Here is a tiny trained network, its code and every weight. The questions are about switching its units off for an input and a target symbol, where a switched-off unit gives its printed mean instead of its output.

import numpy as np


def w(rows, s, z=0):
    codes = np.array(rows[::2]) - 128.0
    scale = np.full(codes.shape[1], s)
    scale[-1] = z or s
    return codes * scale


def f(y):
    return np.maximum(y, 0)


def softmax(a):
    e = np.exp(a - a.max(-1, keepdims=True))
    return e / e.sum(-1, keepdims=True)


def log_softmax(a):
    a = a - a.max(-1, keepdims=True)
    return a - np.log(np.exp(a).sum(-1, keepdims=True))


def net(x, mask):
    ids = ['ΣΩαδζημτ'.index(c) for c in x.split()]
    T = len(ids)
    res = E[ids] + P[:T]
    u = 0
    for l in range(2):
        r = res
        for j in range(2):
            rows = slice(2 * j, 2 * j + 2)
            q, k, v = (r @ M[l][rows].T for M in (Q, K, V))
            z = softmax(np.where(np.tri(T) > 0, q @ k.T / 2**0.5, -1e9)) @ v
            o = O[l][rows]
            res = res + np.where(mask[u + j], z, o[:, -1]) @ o[:, :-1]
        u += 2
        y = f(res @ A[l][:, :-1].T + A[l][:, -1])
        res = res + np.where(mask[u : u + 12], y, B[l][:, -1]) @ B[l][:, :-1]
        u += 12
    return log_softmax(res[-1] @ U[:, :-1].T + U[:, -1])


Q, K, V, O, A, B = {}, {}, {}, {}, {}, {}
E = w([
[169,202,181,113,86,174,153,146,130,99,81],'Σ',
[137,123,101,129,127,132,88,170,86,126,106],'Ω',
[62,136,143,147,122,95,76,172,117,190,110],'α',
[133,135,148,137,153,114,127,149,104,88,51],'δ',
[65,109,172,184,129,141,206,45,71,50,77],'ζ',
[124,179,85,121,102,45,134,111,72,113,87],'η',
[144,106,169,63,50,124,153,70,198,127,100],'μ',
[38,92,116,130,179,168,193,1,143,152,100],'τ',
],0.018)
P = w([
[218,116,192,217,70,215,54,99,175,80,153],'0',
[61,154,134,53,78,171,9,204,98,160,36],'1',
[64,47,37,175,95,144,190,168,168,109,87],'2',
[14,126,176,84,104,124,85,106,127,104,92],'3',
[140,85,122,147,140,112,247,155,131,139,130],'4',
[145,114,177,22,115,134,161,47,100,52,86],'5',
[135,53,91,74,158,43,203,207,80,199,177],'6',
],0.011)
Q[0] = w([
[134,91,138,181,176,139,212,254,110,90,158],'0.h1',
[138,166,113,178,177,114,111,93,189,79,240],'0.h1',
[198,117,167,179,147,104,162,126,173,171,150],'0.h2',
[117,135,101,157,106,102,171,189,109,134,131],'0.h2',
],0.0079)
K[0] = w([
[151,229,77,120,89,35,193,126,127,162,181],'0.h1',
[65,158,120,171,118,224,74,255,170,108,126],'0.h1',
[102,131,71,104,130,127,174,204,157,132,113],'0.h2',
[156,103,114,84,125,43,229,150,119,153,146],'0.h2',
],0.0057)
V[0] = w([
[122,145,149,174,163,237,71,157,178,168,92],'0.h1',
[125,182,99,105,108,106,138,148,155,91,151],'0.h1',
[160,125,157,162,187,168,107,151,89,121,200],'0.h2',
[236,121,155,139,99,70,115,114,107,164,254],'0.h2',
],0.0059)
O[0] = w([
[188,92,72,39,198,141,37,139,133,170,106,146],'0.h1',
[185,165,174,140,102,136,149,118,55,123,123,93],'0.h1',
[105,206,187,122,155,87,80,137,111,92,254,39],'0.h2',
[184,79,147,192,122,242,88,100,107,169,228,3],'0.h2',
],0.009,0.0054)
A[0] = w([
[77,139,149,89,150,109,175,121,96,134,104,84],'0.n1',
[78,178,141,83,133,72,67,114,113,100,115,76],'0.n2',
[171,126,113,110,181,161,102,116,197,143,150,108],'0.n3',
[82,92,114,54,84,158,118,83,141,122,138,42],'0.n4',
[202,170,106,196,117,187,119,148,65,88,210,2],'0.n5',
[170,171,171,142,216,93,45,102,141,67,203,74],'0.n6',
[167,164,112,217,142,147,161,210,114,126,73,140],'0.n7',
[145,153,145,115,111,167,166,187,186,123,116,144],'0.n8',
[138,99,131,203,191,130,83,176,127,157,254,137],'0.n9',
[102,118,128,249,97,133,154,180,138,55,133,14],'0.n10',
[84,160,134,96,72,176,119,155,96,161,156,41],'0.n11',
[125,128,137,86,100,133,123,88,25,44,82,182],'0.n12',
],0.0089,0.0053)
B[0] = w([
[183,106,102,140,143,181,135,132,125,173,186,221],'0.n1',
[217,157,171,161,112,175,141,146,154,149,122,178],'0.n2',
[69,163,79,151,41,130,110,105,135,108,97,144],'0.n3',
[185,187,143,150,146,139,153,145,122,87,147,186],'0.n4',
[147,188,124,139,90,144,141,94,18,134,153,133],'0.n5',
[96,127,116,141,181,128,1,145,191,112,138,137],'0.n6',
[119,104,109,135,77,39,98,153,132,160,168,179],'0.n7',
[106,89,68,179,182,92,92,99,90,132,150,178],'0.n8',
[134,117,33,47,103,196,74,228,160,117,177,134],'0.n9',
[97,173,117,141,51,82,115,85,79,218,120,153],'0.n10',
[136,118,188,121,149,137,169,98,129,99,73,135],'0.n11',
[83,123,195,114,145,172,110,157,183,185,110,254],'0.n12',
],0.0097,0.013)
Q[1] = w([
[168,160,203,119,167,149,81,107,40,113,148],'1.h1',
[134,191,177,93,133,211,63,97,197,109,61],'1.h1',
[174,203,196,180,136,254,2,49,88,133,99],'1.h2',
[121,106,156,90,26,86,120,112,78,208,140],'1.h2',
],0.0083)
K[1] = w([
[159,89,116,182,72,111,47,194,126,201,57],'1.h1',
[64,237,63,223,112,189,12,78,157,80,98],'1.h1',
[94,187,96,170,130,98,2,205,161,79,64],'1.h2',
[186,118,106,28,83,117,165,198,115,103,167],'1.h2',
],0.0068)
V[1] = w([
[41,125,186,154,135,25,102,244,151,159,68],'1.h1',
[147,185,125,246,128,182,82,146,54,196,167],'1.h1',
[2,143,83,46,149,189,156,142,94,169,165],'1.h2',
[179,180,75,143,161,91,52,132,176,96,173],'1.h2',
],0.0076)
O[1] = w([
[155,254,99,206,114,148,85,185,176,158,224,4],'1.h1',
[70,166,181,158,104,123,37,88,98,101,150,223],'1.h1',
[85,156,137,175,196,143,181,136,57,99,83,142],'1.h2',
[176,198,156,42,52,175,184,141,19,111,148,191],'1.h2',
],0.0092,0.0032)
A[1] = w([
[76,99,103,108,77,141,202,121,188,231,118,156],'1.n1',
[127,64,139,197,157,80,140,102,45,116,49,85],'1.n2',
[162,187,148,121,218,164,114,195,218,120,214,90],'1.n3',
[174,147,159,35,157,180,203,199,124,117,194,53],'1.n4',
[89,24,127,79,143,90,136,93,134,82,49,63],'1.n5',
[117,123,69,89,108,99,53,96,177,71,140,27],'1.n6',
[225,113,176,106,113,198,72,95,109,72,204,55],'1.n7',
[31,153,148,106,152,49,111,139,198,19,91,175],'1.n8',
[169,60,193,119,181,163,153,149,179,138,125,142],'1.n9',
[140,135,143,92,122,83,210,135,17,83,162,3],'1.n10',
[116,176,112,87,230,182,116,140,90,120,81,96],'1.n11',
[163,157,222,53,170,198,129,114,2,100,120,87],'1.n12',
],0.0066,0.0063)
B[1] = w([
[181,93,138,77,113,123,94,135,78,56,79,243],'1.n1',
[104,171,169,69,113,172,155,117,117,126,109,194],'1.n2',
[160,104,181,96,197,186,185,135,70,94,203,174],'1.n3',
[144,100,55,207,87,143,80,86,73,195,99,178],'1.n4',
[104,226,73,177,104,94,117,128,100,94,147,250],'1.n5',
[103,72,192,148,191,109,78,136,210,136,77,139],'1.n6',
[109,138,185,111,109,140,142,89,149,186,112,191],'1.n7',
[119,144,78,132,214,186,2,38,89,158,84,167],'1.n8',
[140,105,91,144,82,99,189,171,133,136,115,202],'1.n9',
[207,95,163,188,143,98,79,166,119,89,127,155],'1.n10',
[192,124,145,166,74,86,62,160,160,109,152,169],'1.n11',
[89,97,78,108,171,48,111,124,168,139,173,245],'1.n12',
],0.0087,0.02)
U = w([
[113,134,90,119,62,202,162,160,83,231,161,148],'Σ',
[160,90,182,147,97,127,118,159,57,83,156,34],'Ω',
[90,157,146,57,113,92,176,126,185,214,156,189],'α',
[151,70,138,183,147,176,109,98,143,210,96,84],'δ',
[187,133,242,120,120,166,142,185,96,74,139,255],'ζ',
[112,211,111,252,7,70,158,139,156,230,127,18],'η',
[182,9,134,153,23,164,126,154,186,197,74,171],'μ',
[133,217,138,86,124,127,165,119,33,121,94,130],'τ',
],0.0048,0.0034)

Each question gives the input, a string of symbols that net reads in full, and the target symbol t.
The units are the heads (2 rows each of Q, K, V and O) and the neurons (one row each of A and B). Each row of codes is followed by its name. A weight is (code - 128) times the scale printed after its matrix; where a second scale follows, it is the last column's (O, A, B and U).
mask holds one flag per unit, layer by layer, with each layer's heads first. A switched-off unit (its flag False) gives its mean, the last column of its rows in O or B, instead of its output. The means were averaged over made-up inputs and are rounded, as every weight is.
A unit's drop is (log p(t) with every unit on - log p(t) with that unit switched off) / (log p(t) with every unit on - log p(t) with every unit switched off).
The circuit of an input: a set's keep is (log p(t) with only the set's units on - log p(t) with every unit switched off) / (log p(t) with every unit on - log p(t) with every unit switched off). Starting from the 12 units with the biggest drops (on a tie, the unit counted first), units are removed one at a time, each time the one whose removal leaves the highest keep (on an exact tie, the one counted first), for as long as the keep stays at least 0.8.
units of the circuit, in order: the units of the circuit, biggest drop first
most important unit: the unit with the biggest drop
top k neurons: the k neurons with the biggest drops, biggest first
top k neurons in layer l: the k neurons of layer l with the biggest drops, biggest first
which heads matter: for each layer, one digit per head in row order, 1 if its drop is at least 0.15 and else 0, layers parted by /
input Σ ζ ζ μ Σ, target μ: units of the circuit, in order	(1.n5, 1.h2)
input δ μ μ μ τ μ, target Σ: most important unit	1.h1
input δ τ μ τ τ ζ ζ, target τ: top 2 neurons	(0.n10, 1.n1)
input Σ Σ μ δ Ω ζ ζ, target δ: units of the circuit, in order	(1.h2, 1.n8)
input η α Σ, target η: units of the circuit, in order	(1.h1, 0.n7)
input μ μ ζ, target μ: top 2 neurons in layer 0	(0.n1, 0.n3)
input Ω μ μ μ δ, target μ: which heads matter	00 / 11
input μ Σ ζ Σ Σ η α, target η: units of the circuit, in order	(0.h1, 1.h1)
input Ω η α δ, target Ω: which heads matter	11 / 11
input Ω α δ μ η α, target Ω: top 2 neurons in layer 1	(1.n10, 1.n12)
input δ Ω μ ζ τ η, target Σ: which heads matter	11 / 11
input Σ δ τ δ α α, target α: top 4 neurons	(0.n2, 1.n12, 0.n6, 0.n5)
input τ μ η, target τ: which heads matter	00 / 10
input α α η α, target η: units of the circuit, in order	(1.h1)
input μ μ η, target μ: which heads matter	00 / 01
input δ τ ζ Ω α, target δ: units of the circuit, in order	(1.h2, 1.n8)
input τ Ω α τ τ μ, target μ: top 3 neurons in layer 0	(0.n1, 0.n2, 0.n12)
input Σ ζ μ ζ α, target μ: top 2 neurons in layer 1	(1.n1, 1.n5)
input μ δ μ τ Σ, target τ: top 2 neurons in layer 1	(1.n2, 1.n5)
input μ δ ζ δ τ τ μ, target τ: top neuron	(1.n5)
input μ ζ δ, target μ: top 2 neurons	(0.n12, 0.n3)
input τ Ω η μ μ Ω, target μ: which heads matter	01 / 00
input Σ Σ Σ ζ, target α: top 2 neurons in layer 0	(0.n6, 0.n5)
input α τ Σ Ω τ τ, target η: top 2 neurons	(1.n4, 0.n9)
input ζ μ τ Ω μ δ Ω, target μ: which heads matter	00 / 10
input μ ζ Ω τ Σ, target τ: which heads matter	00 / 11
